Here is a tiny trained network, its code and every weight. The questions are about switching its units off for an input and a class, where a switched-off unit gives its printed mean instead of its output.

import numpy as np


def w(rows, s, z=0):
    codes = np.array(rows[::2]) - 128.0
    scale = np.full(codes.shape[1], s)
    scale[-1] = z or s
    return codes * scale


def f(y):
    return np.maximum(y, 0)


def log_softmax(a):
    a = a - a.max(-1, keepdims=True)
    return a - np.log(np.exp(a).sum(-1, keepdims=True))


def net(x, mask):
    res = np.array(x, float).reshape(1, 7) / 4 @ E
    y = f(res @ A[0][:, :-1].T + A[0][:, -1])
    res = res + np.where(mask, y, B[0][:, -1]) @ B[0][:, :-1]
    return log_softmax(res[-1] @ U[:, :-1].T + U[:, -1])


A, B = {}, {}
E = w([
[179,213,99,200],'x0',
[129,126,128,127],'x1',
[97,186,254,140],'x2',
[83,194,97,80],'x3',
[129,127,128,128],'x4',
[47,110,90,195],'x5',
[126,128,128,126],'x6',
],0.0098)
A[0] = w([
[52,122,87,255,98],'N1',
[72,162,178,91,122],'N2',
[158,102,92,115,31],'N3',
[217,90,157,73,130],'N4',
[177,198,124,34,21],'N5',
[247,149,136,91,100],'N6',
[207,183,93,205,4],'N7',
[153,164,201,136,142],'N8',
[86,19,185,35,97],'N9',
[160,60,99,124,112],'N10',
[116,152,192,169,53],'N11',
[127,137,76,82,100],'N12',
[117,153,66,82,106],'N13',
[153,87,62,150,120],'N14',
[83,196,147,96,135],'N15',
[165,126,81,147,106],'N16',
[93,96,143,61,112],'N17',
[212,160,126,167,95],'N18',
[200,93,86,130,81],'N19',
[125,104,98,108,87],'N20',
[162,219,124,188,125],'N21',
[114,160,56,72,100],'N22',
[197,102,152,130,98],'N23',
],0.011,0.0036)
B[0] = w([
[56,196,166,91,248],'N1',
[199,96,157,197,192],'N2',
[124,106,124,186,163],'N3',
[69,161,157,168,223],'N4',
[53,177,193,106,194],'N5',
[37,180,189,117,228],'N6',
[185,112,51,64,216],'N7',
[180,114,132,163,199],'N8',
[172,181,2,75,254],'N9',
[139,124,149,176,199],'N10',
[153,85,136,230,176],'N11',
[141,107,147,193,180],'N12',
[148,75,161,169,189],'N13',
[129,120,194,159,217],'N14',
[166,55,137,165,188],'N15',
[139,141,169,157,189],'N16',
[142,185,83,149,191],'N17',
[135,174,56,83,202],'N18',
[163,107,161,179,203],'N19',
[139,129,107,168,163],'N20',
[147,117,63,81,222],'N21',
[173,80,203,158,199],'N22',
[89,138,166,96,183],'N23',
],0.0085,0.0083)
U = w([
[164,95,177,165,255],'0',
[217,81,185,253,47],'1',
[196,146,59,90,81],'2',
[1,182,190,144,77],'3',
],0.0095,0.0094)

Each question gives the input, the list of numbers given to net, and the class t.
The units are the neurons (one row each of A and B). Each row of codes is followed by its name. A weight is (code - 128) times the scale printed after its matrix; where a second scale follows, it is the last column's (A, B and U).
mask holds one flag per neuron, in row order. A switched-off neuron (its flag False) gives its mean, the last column of its row in B, instead of its output. The means were averaged over made-up inputs and are rounded, as every weight is.
A unit's drop is (log p(t) with every unit on - log p(t) with that unit switched off) / (log p(t) with every unit on - log p(t) with every unit switched off).
The circuit of an input: a set's keep is (log p(t) with only the set's units on - log p(t) with every unit switched off) / (log p(t) with every unit on - log p(t) with every unit switched off). Starting from the 12 units with the biggest drops (on a tie, the unit counted first), units are removed one at a time, each time the one whose removal leaves the highest keep (on an exact tie, the one counted first), for as long as the keep stays at least 0.8.
circuit, biggest first: the units of the circuit, biggest drop first
most important unit: the unit with the biggest drop
k most important neurons: the k neurons with the biggest drops, biggest first
drop of u: that unit's drop, to one decimal
input [2,3,-5,1,8,-8,-4], class 3: most important unit : N6
input [-7,-5,-4,4,7,4,0], class 2: 2 most important neurons : N9, N17
input [-4,-8,7,0,-1,3,-5], class 1: circuit, biggest first : N2, N11
input [4,-4,6,1,6,0,-3], class 1: circuit, biggest first : N11, N8
input [7,-1,-2,6,-8,6,-1], class 2: 2 most important neurons : N7, N21
input [-6,5,2,5,-2,6,-7], class 2: circuit, biggest first : N9, N6
input [8,4,-8,8,-2,0,-5], class 0: 2 most important neurons : N22, N9
input [3,-1,-4,0,0,-5,-4], class 3: circuit, biggest first : N6, N5
input [-1,-6,-1,3,-3,-6,5], class 3: circuit, biggest first : N5, N6
input [-2,5,7,-5,-6,-8,8], class 3: 2 most important neurons : N6, N4
input [7,8,6,0,2,-5,-4], class 2: 3 most important neurons : N21, N18, N7
input [-2,3,-1,4,3,-6,1], class 3: 2 most important neurons : N5, N6
input [-3,7,1,-2,-2,6,0], class 3: 2 most important neurons : N1, N7
input [0,4,1,4,1,-7,8], class 3: circuit, biggest first : N5
input [5,8,-3,1,5,7,-6], class 3: 2 most important neurons : N1, N9
input [-5,4,1,5,0,5,8], class 0: 4 most important neurons : N2, N7, N18, N21
input [3,3,0,-6,-1,8,6], class 3: drop of N1 : 0.8
input [-8,-5,-3,-3,-6,-1,-5], class 2: drop of N22 : 0.0
input [-6,3,7,2,4,6,-2], class 1: drop of N6 : 0.1
input [-6,1,1,-3,6,-1,5], class 2: circuit, biggest first : N9
